In the rows, zero is written as 128.
Group and class of each row
[117 120 135 151 138 138 127 120 178 132 113 171 145 116 134  82 113 121
 124 123 131 132 109 171 122 114  92 127 148 125 174 124 101 125 130 126
 144 123 160 175 153 120 137 120 175 110 130 112 115  46 130 119 120  96
 136 129 138] -> Q.q502
[185 129  73 111 125 140 127 118 209 144 130 129 109 110 131 123 137 114
 178 107 132  96 136 118 181 101 155 149 135 160 125 133 117  89 128 144
 137 133 148 123 130 109 115 100 130 111  95  87  95 153 155 121 115 146
 117 125 171] -> X.Q506
[121 145 122 127 122 113 186 101 191 150 113 105 114 131 114 147 138 155
 186 129 130 139 135 128 149  86 108 139 110 130 110 146 119  84 145 156
 112 128 117 148 131 123 107 147 148 109 126 109 145 175 119 147 111 126
 110 105 129] -> Y.q947
[115  91 113 172 134 113 103 138 208 135  99 157 139 144 128 111  99 118
 157 122 104 123  95 174 147 111 101 113 168 114 168 135 120 126 141 112
 109 133 121 163 149 131 127 104 171  80 120  91 122  10 137 112 145  80
 127  97 127] -> Q.q502
[138  99  99 159 119 122 108  72 174 131 107 150 149 148 134 116 120 136
 136 114 131 124 115  91 153 127 112 102 211 137 122 113 114 122 144  85
  78 138  94  89 130 133 129 112 130 112 139 124 120  67 151 148 166 113
 124 103 133] -> Q.q274
[161 127  66 125 119 125 145 120 230 143 133 102 132 135 130 146 141 144
 190 120 128  94 128 131 196  91 141 150 109 138  94 135 108  75 139 137
  78 129 149 117 140 143 127 142 154 118 133  99 115 200 129 148 144 118
 118 127 143] -> Y.Q735
[174  82 106 141 117 119  45 135 155 168 135 125 150 146 116 156 126 128
 117 119 132 121  78 115 137 133  84  98 148 119 132  97 106 128 142 131
  84 113 136 112 147 132 141 121 104 129 157 139 120  53 140 118 151 123
 130 115 142] -> D.q389
[149 107  92 154  95  89  31 151 187 131 161 135 131 114 134 127 120 149
 136 110 133 105 100 157 178 109  79 131 147 115 138 109 103 112 125 108
  97 130 120 104 159  99 125 111 127  96 116 138 121  43 101 115 128 114
 157 116 139] -> D.q389
[134 132 112 170 113 132  86 133 129 134 127 127 121 129 121 121 137 102
 120 113 128 114 103 106 136 137  99  99 148 126 134 133 111 144 136 105
 119 121 114 120 149 134 137 105 129 135 138 119 120  63 145 132 139 129
 124 118 129] -> Q.Q452
[162 123  61 139 105 119   4 159 193 165 159 122  98 160 114 170 124 178
 141 107 124 107 104 140 180  78  90 120 123 125 131 100 106  80 114 119
  55 151 141  86 136 148 127 123 126  88 118 131  98  62 153  75 153 126
 142  93 158] -> D.q389
[148 143  65 120 125 142 123 133 198 126 119 156 105 109 141 137 129 120
 164  97 121  84 143 138 153  78 159 145 121 142 118 145 108 105 126 127
 118 112 142 125 146 138  96 130 150 136 138  92 112 161 127 133 111 124
 119 131 112] -> X.q992
[162 110  81 149 107 138  48 148 189 144 138 164 145 130 124 122 123 137
 146 112 106 103 108 116 162  98 151 143 117 124 123 121 114 112 134 102
  65 121 111 111 184 132 130 115 103 126 139 141 126  28 140  83 150  99
 106 148 128] -> D.q367
[157 124  98  91 109 131 115 124 156 147 132 131 130 149 127 175 126 129
 150 109 157  99 132  87 125 132 148 133 105 143 115 129 116 109 126 152
 122  92 198  93 162 143 135 160 126 159 145 109 106 147 124 157 116 121
 125 124 145] -> X.q992
[143 150  86 103 120 108 132 117 176 158 152 111 112 119 134 143 149  67
 171 105 124 107 150 121 168 119 187 133 120 147 103 111 134  84 123 146
 124 122 134 130 127 175 118 138 123 111 130 105  82 191 131 118 127 134
 134 140 128] -> X.Q506
[111  84 130 149 112 145 122 122 151 134 112 139 160 137 131 116 124 113
 141 139 145 136 100  97 134 134 102 123 151 116 178 130 127 142 144 110
 116 127  90 140 142 112 128 121 136 120 128 139 142  71 120 142 152 114
 120 105 146] -> Q.Q452
[126 131 116 120 118 132 150 113 176 128 116 117 146 109 128 128 200 133
 177 131 129 126 109 142 169  91 144 131 115 138 124 137 123  92 122 129
 109 146 129 128 128 118 111 127 171 121 128 119 123 191 126 118 133 126
 124 115 130] -> Y.Q637
[159 139  55 111 125 117 115 125 211 157 148 137 104 112 131 151 136 127
 176 118 127  82 151 141 204 102 146 174 132 156 110  98 124  84 129 173
 118 122 151 117 139 113 129 137 120 122 141  93  88 176 154 138 125 137
 111 135 160] -> X.Q506
[130 131  80 111 124 113 172 115 228 101 115 119 131 129 128 155 126 148
 181 116 144 101 145 170 176  42 149 152 114 135 113 173 128  93 142 126
 101 127 135 105 137 120 109 121 151 109 134  82 140 218 133 141 166  76
 129 109 137] -> Y.q947
[102 134 102 133 131 117 193 109 217 131 119  80 131 128 127 141 148 142
 205 131 125 126 168 137 188  87 156 146 127 128 105 157 125  92 131 138
  87 106 127 123 121 142 105 138 155 118 113 119 110 233 130 153 122 120
 144  92 135] -> Y.q947
[143 137  70 100 109 134 164 118 207 129 134 127  93 109 130 118 138 121
 203 119 138 100 147 123 198 117 166 163 123 183 101 109 131  97 119 126
 109 120 111 119 116 126 108 145 134 107 118  77  54 200 146 127 133 131
 134 102 135] -> X.Q506
[ 68 146 124 124 105 123 179 102 196 103 161  99 123 127 127 145 134 130
 212 135 120 151 158 180 170  58  87 152 126 118 115 140 137 102 130 134
  92 134 140 106 112 116 114 153 166  98 104  99 128 228 127 157  90 120
 154  95 145] -> Y.q947
[149 130 124 189  88 166  30 139 161 139 142 146 170 134 126 119 130 145
 132 132 130 159  93 150 152  85  88 117 147 127 145 123 111 115 135 110
 232 117  98  91 117 134 119 132 124 133 142  84 181  59 150 142 142 120
 110 126 135] -> D.q367
[128 129  96 117 124 112 204 113 245 138  99 126 101 113 144 120 130 133
 193 121 123 105 166 161 191  70 173 168 128 147 129 169 141  85 132 130
 113 137 123 132 139 132  96 132 184 104 119  99  87 195 135 139 135 119
 144 115 129] -> Y.Q735
[140 142  93  98 151 120 116 113 180 150 131 135 107 110 138 127 138 129
 171 113 125 103 135 161 151 135 161 133 120 177 166 121 133 102 116 135
 166 123 158 160 135 141 132 125 142 124 128 100  84 139 129 112 103 137
 131 144 136] -> X.q932
[106 141 133 128 105 147 175 129 117 136 130  94 138 131 131 105 176 128
 167 123 129 129 159 165 178  92 153 148 122 129 107 135 148 139 147 244
 109 141 121  97 123 117 105 137 144 119 114 106 123 230 135 120 117 134
 173 125 138] -> Y.Q637
